In the rows, 128 means zero.
Each row of numbers stands for one thing and depends on some of the facts below. Use the named rows to name the rest.

Known rows:
vadre: [135 130 224  97 137 102 122 180  82 154 168 100 100 147  92 153  95 174
 128 124 133 167 122 173 167 184  91 147  97 142 117 126 183 100  90 115
 150  94 116 131  96 125 140 107  89  97 104  88]
sebu: [147 116 172 109 137  84 132 185  71 205 160  88 101 142  85 158 100 193
 123 116 115 140 117 151 156 159  88 158  87 151 123 127 170  99 104 110
 141  99 121 148  88 123 142  93  83  93 110  80]
zurin: [142 108  93 116 131  98 134 154 124 169 134  78  88 109  94 136 111 220
 118 131 117 106 143 158 142 163  96 124 119 137 127 116 171  83 119 101
 138 112 121 152 100 128 125  89  93  84 106  91]
samum: [160 111 109 122 139  73 111 149 134 187 159 114 104 119  92 157 106 208
 107 108 114  96 143 165 153 198  93 148  99 137 146 128 144  86 120 121
 108 117 125 114  90 153 111 103  79 107  98  67]
keskiplo: [161 122 142 126 144  86 102 146 112 183 152 123 107 110  79 137 111 189
 110 110 119 128 156 191 153 201  84 124 102 150 151 134 143  91 116 125
 113 142 112  62 101 156 133 121  88 113  97  63]
futel: [140 129 136 108 132 117 132 134  96  81 157 110  85 132 123 126 110 193
 149 116 149 104 148 174 148 186  99 105 113 132 127 114 179  92 101 115
 134 106 121 128  96 103 134 108  79 120 104 101]
plaful: [165 117 149 134 134 108 128 141 128 152 162 101 115 127  86 171 105 218
 164 119 104  96 135 138 137 159  96 157 118 143 107  84 158 104 102 118
 115 153 102 107 100  99 117 121  88  39 114  87]
plunus: [187 107 121 126 137  95 107 141 115 141 161 102 106 158  78 146 139 200
 144 168 109 117 129 141 137 169  92 143  95 137 122 116 179  80 101 104
 142 102  91 134  84 156 112 110  75  92 109  65]
rulal: [180 122 143 130 134  96 104 153 121 128 153 102 111 152  50 128 136 198
 154 174 109 130 131 155 122 179  99 133  94 139 117 119 189  76  63 111
 124  78  67 103  93 163 133 108  79 117  96  77]
pliflur: [193 108 129 128 143 101 131 125 150  99 149  86 104 118  96 153  99 172
 123  96 123 106 149 168 138 171  92 157  92 161 105 137 163 110  74 103
 142 116 118 127  77 118 167  91  74  59 106  87]
binum: [179 121 162 116 144 114 125 129 166  47 153  99 103 119 116 144  97 156
 109  98 142 144 152 182 163 188  95 142  99 150 106 137 179 111  60 109
 144  93 113 117  85 117 149 106  87  74  99  86]
klodo: [190 129 215 108 133 104 129 145 141 158 168  94 101 156 115 146 112 178
 129 112 125 127 149 193 136 203 102 126 121 134 127 102 166 102  97 108
 167 123 117 114 124 129 151 140  84  82  89  98]
saflum: [203 115 167 121 132  86 139 153 127 210 160  80 103 152 109 151 115 198
 124  98 107 103 142 171 123 177 100 138 112 141 133 104 152 100 108 105
 159 129 121 136 115 130 153 124  77  74  97  91]
kamiba: [196 124 217 111 133  89 131 173 156 196 152  90  97 147 106 130 127 193
 127 104 100 122 127 199 121 180 103 116 111 145 128 108 150  83  80 108
 143 128 130 125 101 104 166 153  85  79  91  90]
brogum: [153 127 155 112 133 105 127 150 102 105 152 112  84 128 109 114 124 198
 168 117 128  77 131 187 121 174  98 103 100 150 120 114 162  80  84 117
 116 133 132 126  67  75 165 124  70 112 106 103]
stiber: [159 128 127 123 136 109 138 134  63 121 145 114  95 126 112 113 117 190
 157 104 138 110 150 177 139 162  89  95 103 153 133 122 167  97 109 119
 125 138 111  92  95 106 163 114  79 123 109  91]
ludri: [150 118 151  87 134 105 107 174 169 116 166  99 108 160 111 128 116 183
 198  96 148 156 148 172 169 197  90 136 110 155 123 122 176 112 125 118
 117  86 109 127 116 130 159 138  83  67 101  92]
stegabrak: [202 116 152 122 133  82 146 158 128 205 157  84 105 156 121 148 117 201
 113  81 109 113 135 160 141 162 102 133 106 138 139 106 154  98 104 109
 142 105 125 144 114 125 137 125  82  91  97  78]
drabrus: [206 117 161 120 132  84 145 157 130 213 159  81 104 156 119 150 117 199
 117  84 107 111 137 163 133 168 102 134 109 138 136 104 152  99 104 107
 151 115 123 141 116 125 148 126  81  86  96  82]
klaflo: [177 101 118 123 139  76 133 167 112 156 167  86 109 121  79 150 117 171
 139  69 131 104 124 142 136 173  98 141 112 133 109 113 178  87 135 107
 112  89 122 117  93  99 141 127  98 113 111  76]
kitir: [157 121 133 104 131  91 112 185 159 153 155  84 115 150  69 119 114 198
 211 100 129 136 148 170 134 185  94 139 101 166 123 124 174 105  98 119
  98  79  88 106 113 144 191 119  79  77  93 103]

How the things are related:
dotrul: refers to; vibrim: is of sort
negeskam dotrul:binum vibrim:a
ludri dotrul:fiflom vibrim:c
pemipe vibrim:b
gruku vibrim:e
brebas dotrul:stiber vibrim:c
dragin vibrim:c
begrin vibrim:a
dreskovum dotrul:stegabrak vibrim:b
dreskan dotrul:lipu vibrim:a
traklil vibrim:a
flunor dotrul:drabrus vibrim:a
saflum dotrul:klodo vibrim:a
rusos dotrul:kamiba vibrim:b
drabrus dotrul:rusos vibrim:a
sisto vibrim:d
drisok dotrul:trutra vibrim:a
pustugrak dotrul:negeskam vibrim:a
flofal dotrul:zofi vibrim:b
pliflur vibrim:a
lipu dotrul:traklil vibrim:a
sefler dotrul:begrin vibrim:a
fibul dotrul:staskar vibrim:a
gririm vibrim:a
fiflom dotrul:kitir vibrim:b
nebel dotrul:dreskan vibrim:e
samum dotrul:keskiplo vibrim:a
ziru dotrul:plaful vibrim:a
trutra dotrul:futel vibrim:a
rulal dotrul:rodin vibrim:e
ritem dotrul:skeklik vibrim:c
plunus dotrul:rulal vibrim:a
plaful vibrim:a
kitir dotrul:dragin vibrim:e
nepla vibrim:a
rodin vibrim:b
binum dotrul:pliflur vibrim:c
zofi dotrul:logrel vibrim:a
triras dotrul:plunus vibrim:b
vadre dotrul:sefler vibrim:c
vugru dotrul:drudrak vibrim:a
klaflo dotrul:fibul vibrim:a
lemavak vibrim:c
goki dotrul:gruku vibrim:a
stiber dotrul:brogum vibrim:b
zurin dotrul:brugrar vibrim:a
staskar dotrul:flofal vibrim:c
futel dotrul:brebas vibrim:c
logrel dotrul:pemipe vibrim:d
drudrak dotrul:drisok vibrim:c
skeklik dotrul:drastesan vibrim:c
klodo vibrim:c
brogum vibrim:d
kamiba dotrul:saflum vibrim:d
keskiplo dotrul:goki vibrim:b
sebu dotrul:vadre vibrim:a
drastesan dotrul:ludri vibrim:c
stegabrak dotrul:flunor vibrim:a
brugrar dotrul:vugru vibrim:b

Which thing is each row?
A row may be one of the things named above.
[192 107 120 126 143  98 136 128 150 101 148  85 104 116 103 151 100 176
 113  89 123 113 147 165 146 164  93 155  90 158 108 138 165 111  73 104
 139 107 116 133  77 120 158  92  76  65 106  84] : negeskam
[171 110 178 114 139  84 116 182 132 141 164  94 102 109  61 131 125 160
 160  91 126 104 115 180 116 191  99 124 116 139  95 112 176  72 112 106
 108 111 130  99  76  74 163 157 101 108 108  85] : logrel
[196 124 217 111 133  90 129 173 155 202 151  90  97 145 104 129 127 193
 127 105  99 120 128 196 121 181 104 116 109 144 130 108 149  81  79 109
 143 129 129 126 100 106 163 154  84  80  91  91] : kamiba
[198 126 168 127 137  90 142 161 116 205 143  97 111 145 119 125 123 185
 108  73 115 156 141 174 153 154  95 107 104 147 146 118 157  96  93 117
 136 108 108 100 124 124 147 142  96 112  97  66] : dreskovum
[167 115 165 111 140  93 120 162 121 111 178  98 108 121  81 147 113 148
 146  78 154 124 130 164 144 204 101 130 123 126 100 111 192  90 124 109
 122  87 119  95 104  98 140 145 106 125 105  84] : staskar
[162 111 115 123 140  75 108 145 129 184 163 113 104 120  85 161 104 206
 113 112 115  90 147 171 148 202  92 150 100 140 145 125 143  87 122 119
 113 128 124 110  87 157 118 105  76 104  98  71] : goki
[181 113 158 126 142  90 120 157  88 153 163  96 112 110  52 131 119 146
 157  83 138 124 140 176 122 190  88 121 117 148 104 117 177  93 132 107
 124 133 108  56 105 107 177 144 105 114 112  82] : pemipe
[177 101 113 123 139  76 132 164 110 163 167  86 110 119  77 150 117 172
 140  68 135 103 125 143 135 172  98 141 112 134 107 113 178  88 131 106
 112  90 122 116  93  98 136 129  99 116 112  75] : klaflo
[148 115  92 117 131 100 141 135  90 142 150  95  86 125 110 131 112 214
 144 116 129  75 144 157 134 165  96 119 108 140 129 114 168  87 117 106
 132 124 126 145  89 112 142  89  75 105 110  99] : trutra
[199 126 170 125 138  90 142 163 115 202 144  96 111 144 118 125 123 184
 104  75 114 157 141 174 153 154  95 107 105 147 147 117 156  97  98 116
 135 107 108  99 125 123 148 143  96 109  97  66] : dreskovum
[149 118 145  90 135 103 112 176 168 113 163  99 108 156 121 128 116 184
 177  87 146 164 143 165 178 186  92 133 108 152 127 122 179 106 120 120
 111  73 108 132 115 128 144 137  88  75 100  85] : ritem
[146 117 181 109 137  86 131 182  64 200 163  88 101 142  80 160  98 191
 130 120 115 136 118 157 149 162  88 161  87 152 118 125 170  98 105 110
 145 109 121 144  86 124 150  92  81  84 111  82] : sefler
[146 113  88 115 130 100 139 138  99 149 143  89  85 119 104 132 112 218
 140 124 127  80 145 159 134 166  95 119 112 140 125 114 168  90 119 104
 136 123 123 151  91 116 139  89  79  99 110  98] : drisok
[150 118 146  91 136 104 113 175 167 114 163  99 107 156 117 129 117 184
 179  91 147 164 142 164 178 187  93 134 107 151 129 125 178 105 119 120
 114  72 108 132 116 127 143 137  88  78 101  83] : ritem
[141 120 118 117 135 110 128 148 105 169 123  89  91 101  83 115 115 202
 123 135 122 139 155 184 141 166  87  99 119 149 131 126 171  89 115 104
 140 134 107 102 110 131 147 107 103  90 106  88] : brugrar
[162 116 140 138 135 105 131 146 137 161 157 101 116 125  93 171 106 222
 151 110 105 104 132 130 149 147  99 154 115 139 113  86 158 100 103 120
 106 136 101 119 102  95 104 119  93  47 115  78] : ziru
[149 117 187 109 136  86 126 177  63 200 163  88 101 143  77 161  97 188
 137 126 117 130 121 160 144 167  87 162  89 153 118 123 169 103 108 108
 150 120 121 140  85 124 157  94  77  83 110  89] : begrin
[151 119 157  89 134 106 104 168 163 115 168  97 107 157 106 130 115 180
 203 106 145 148 150 182 160 203  90 138 111 157 120 118 176 112 127 116
 126 100 106 119 115 130 167 136  80  64 101  97] : dragin
[207 126 188 122 136  94 139 156 114 216 147  91 108 147 106 128 122 184
 118  92 111 143 148 190 133 169  94 110 114 149 140 112 154 104 100 110
 152 135 109  90 127 131 170 144  92  93  95  79] : rusos
[185 118 139 130 141 103 104 145  98 142 145 112 111 146  76 123 144 183
 136 161 114 162 134 159 149 160  87 117  96 146 130 125 181  83  91 111
 136 110  76  89  97 154 123 127  90 107 108  53] : triras
[180 112 151 125 143  88 124 161  91 155 161  96 114 109  60 131 121 146
 149  77 141 129 136 169 129 181  89 119 117 146 107 117 179  88 132 108
 116 117 110  58 105 102 166 150 110 124 112  73] : flofal
[189 119 151 127 141 106 101 138  94 137 149 111 110 148  65 125 143 179
 148 177 114 146 140 168 134 174  85 120  99 148 124 123 179  84  94 108
 147 126  77  79  96 159 140 128  85  99 108  62] : rodin
[141 109  93 113 131  99 135 145 114 163 137  82  85 112  94 136 111 220
 131 134 118  95 146 161 135 167  95 123 117 138 126 115 169  85 123 100
 141 120 123 150  97 125 134  89  88  84 107  97] : vugru
[198 126 171 126 137  91 144 162 114 203 145  95 112 143 119 124 123 186
 104  76 117 158 142 174 153 153  95 108 104 147 146 118 156  97  95 116
 135 108 109 101 124 123 149 144  97 110  97  64] : dreskovum
[157 123 173 109 138 107 117 150 135 107 166 102 105 135 107 141 110 177
 135 115 136 137 139 171 155 192  96 134 112 137 121 115 177  94 100 115
 136  97 112 116 104 124 125 124  91  93  99  86] : lemavak
[180 112 156 126 142  90 121 156  86 157 163  96 113 112  52 130 119 145
 158  85 136 121 139 177 121 189  89 121 120 149 103 116 179  92 130 107
 126 134 108  55 106 105 176 148 105 112 111  82] : pemipe
[162 116 137 101 138  99 111 174 135 164 149  96 115 147  91 113 123 185
 202  92 132 163 153 177 157 174  80 126 105 176 131 129 165 114 130 119
 113 118  97  92 117 132 189 141  86  67 106  83] : fiflom
[160 110 111 122 140  74 110 150 128 183 161 111 103 120  90 159 107 207
 109 104 114  94 145 166 152 196  93 149 100 138 147 125 144  87 122 121
 111 117 126 115  90 155 110 102  79 107  98  64] : samum
[129 125 133 102 132 117 130 140 121 108 146  98  84 118 111 127 109 200
 130 134 141 122 150 176 151 188  99 106 125 129 123 115 184  88 110 106
 142 107 118 133 106 120 125 106  94 100 102 102] : drudrak
[162 118 182 113 137  94 114 174 143 140 151  97 101 125  91 129 125 190
 145 118 112 123 124 184 133 174  97 126 100 149 116 120 159  78  86 113
 118 116 122 117  79  98 143 137  87  86 101  87] : sisto
[198 123 217 112 133  90 130 173 152 196 151  91  97 145 103 130 126 193
 128 106  98 119 127 197 119 181 103 117 111 143 130 106 150  84  82 108
 144 128 129 124  99 103 167 152  84  80  92  90] : kamiba
[153 103 142 143 138  95 123 161  98 101 175  71 131 133 124 142 130 197
 129 123 112 103 137 181 118 166  92 159  99 153 122 112 151  89 135 113
 149 104 126 110  94 138 112 111  83  89  96 112] : traklil
[153 127 156 111 133 105 128 154  99 107 152 111  84 127 108 114 126 200
 168 118 128  78 129 189 121 173  98 102 100 148 121 114 162  78  87 116
 116 135 131 127  66  74 166 124  71 111 107 103] : brogum
[144 118 151 147 136  93 126 184 115  97 161  73 136 125 103 121 126 200
 125 116 111 131 136 186 119 165 101 144  93 152 124 119 161  82  90 122
 120  59 105  89 104 146 118 106  94 124  82 114] : nebel
[179 101 126 124 139  77 130 159 105 162 172  86 109 119  64 153 116 163
 154  77 137  92 128 149 122 186  96 144 115 135 100 109 178  90 139 103
 119 107 121 108  93 102 152 133  96 110 112  85] : zofi
[188 107 120 125 136  95 106 139 112 141 159 100 106 158  79 147 140 199
 143 170 108 115 129 140 136 170  92 143  97 136 123 114 179  82  99 104
 144 103  89 135  85 157 115 109  74  91 109  65] : plunus
[189 107 115 127 143  96 135 134 154 101 145  86 105 116 106 152 100 179
 107  85 124 117 144 160 152 160  93 152  88 157 109 138 164 106  72 105
 133  97 115 138  77 115 152  93  79  72 106  78] : pustugrak
[156 127 142 124 137  77 103 156 134 172 157 114 108 118  54 142 101 204
 130 123 116  96 153 188 125 217  98 140 100 142 139 129 151  88  84 126
 101 109 100  74  95 166 145  99  79 126  84  88] : gruku
[163 116 137 101 137 100 109 175 135 160 148  97 115 147  90 113 123 184
 198  95 132 164 153 180 156 174  81 125 104 176 130 128 166 110 130 119
 112 119  95  91 118 134 188 136  86  65 107  83] : fiflom
[179 112 149 126 143  86 124 161  90 157 160  97 114 110  58 129 119 146
 148  73 141 131 136 169 131 182  91 119 118 145 106 117 178  89 133 109
 117 116 108  60 107 103 169 148 109 119 112  75] : flofal

